Here is a tiny trained network, its code and every weight. The questions are about switching its units off for an input and a class, where a switched-off unit gives its printed mean instead of its output.

import numpy as np


def w(rows, s, z=0):
    codes = np.array(rows[::2]) - 128.0
    scale = np.full(codes.shape[1], s)
    scale[-1] = z or s
    return codes * scale


def f(y):
    return np.maximum(y, 0)


def log_softmax(a):
    a = a - a.max(-1, keepdims=True)
    return a - np.log(np.exp(a).sum(-1, keepdims=True))


def net(x, mask):
    res = np.array(x, float).reshape(1, 4) / 4 @ E
    y = f(res @ A[0][:, :-1].T + A[0][:, -1])
    res = res + np.where(mask, y, B[0][:, -1]) @ B[0][:, :-1]
    return log_softmax(res[-1] @ U[:, :-1].T + U[:, -1])


A, B = {}, {}
E = w([
[170,199,161,150,129,120,94,166,128],'x0',
[221,161,112,171,207,120,79,215,91],'x1',
[144,48,10,96,80,149,111,105,65],'x2',
[155,168,71,181,75,137,156,67,91],'x3',
],0.012)
A[0] = w([
[139,118,56,196,92,134,126,63,133,128],'N0',
[104,111,109,167,166,133,141,112,130,111],'N1',
[79,146,195,107,127,123,137,90,215,175],'N2',
[152,146,59,133,87,99,166,63,91,72],'N3',
[128,130,106,129,107,148,185,141,86,17],'N4',
[175,239,139,176,160,127,97,208,122,158],'N5',
[26,182,246,117,152,126,128,114,153,252],'N6',
[176,244,153,181,168,105,96,177,159,161],'N7',
[133,50,21,150,118,187,95,99,114,232],'N8',
[106,54,160,91,157,142,88,199,128,139],'N9',
],0.011,0.0026)
B[0] = w([
[105,205,119,111,108,198,165,93,127,193],'N0',
[142,111,106,152,94,148,78,81,157,139],'N1',
[175,91,137,209,127,89,137,59,202,206],'N2',
[45,200,117,170,82,200,133,120,90,194],'N3',
[131,141,122,105,155,166,144,98,131,149],'N4',
[125,153,211,112,159,152,72,179,61,249],'N5',
[127,116,141,238,112,121,240,111,159,239],'N6',
[147,166,254,186,191,223,89,234,68,249],'N7',
[128,172,51,78,86,96,101,113,66,231],'N8',
[171,76,97,151,184,74,68,175,182,186],'N9',
],0.0094,0.018)
U = w([
[178,27,65,28,165,56,69,169,120,86],'0',
[182,153,230,154,201,156,119,236,89,123],'1',
[162,111,157,171,133,112,252,84,255,255],'2',
[150,182,56,58,92,142,137,88,60,86],'3',
],0.0089,0.00086)

Each question gives the input, the list of numbers given to net, and the class t.
The units are the neurons (one row each of A and B). Each row of codes is followed by its name. A weight is (code - 128) times the scale printed after its matrix; where a second scale follows, it is the last column's (A, B and U).
mask holds one flag per neuron, in row order. A switched-off neuron (its flag False) gives its mean, the last column of its row in B, instead of its output. The means were averaged over made-up inputs and are rounded, as every weight is.
A unit's drop is (log p(t) with every unit on - log p(t) with that unit switched off) / (log p(t) with every unit on - log p(t) with every unit switched off).
The circuit of an input: a set's keep is (log p(t) with only the set's units on - log p(t) with every unit switched off) / (log p(t) with every unit on - log p(t) with every unit switched off). Starting from all 10 units, units are removed one at a time, each time the one whose removal leaves the highest keep (on an exact tie, the one counted first), for as long as the keep stays at least 0.8.
circuit, biggest first: the units of the circuit, biggest drop first
unit that matters most: the unit with the biggest drop
top k neurons: the k neurons with the biggest drops, biggest first
drop of u: that unit's drop, to one decimal
input [-4,1,-6,-3], class 2: circuit, biggest first : [N6, N2]
input [2,-8,4,-2], class 3: unit that matters most : N6
input [-2,-4,-2,5], class 2: top 2 neurons : [N8, N5]
input [-1,1,-1,4], class 3: circuit, biggest first : [N7, N6]
input [-7,3,-5,-2], class 2: top 3 neurons : [N5, N7, N6]
input [8,-6,-4,7], class 2: top 2 neurons : [N6, N2]
input [5,-4,-7,-1], class 2: top 2 neurons : [N6, N2]
input [-1,0,-1,1], class 2: drop of N5 : 0.5
input [-4,-6,8,-8], class 0: drop of N9 : 0.3
input [1,0,-1,-7], class 2: drop of N2 : 0.1
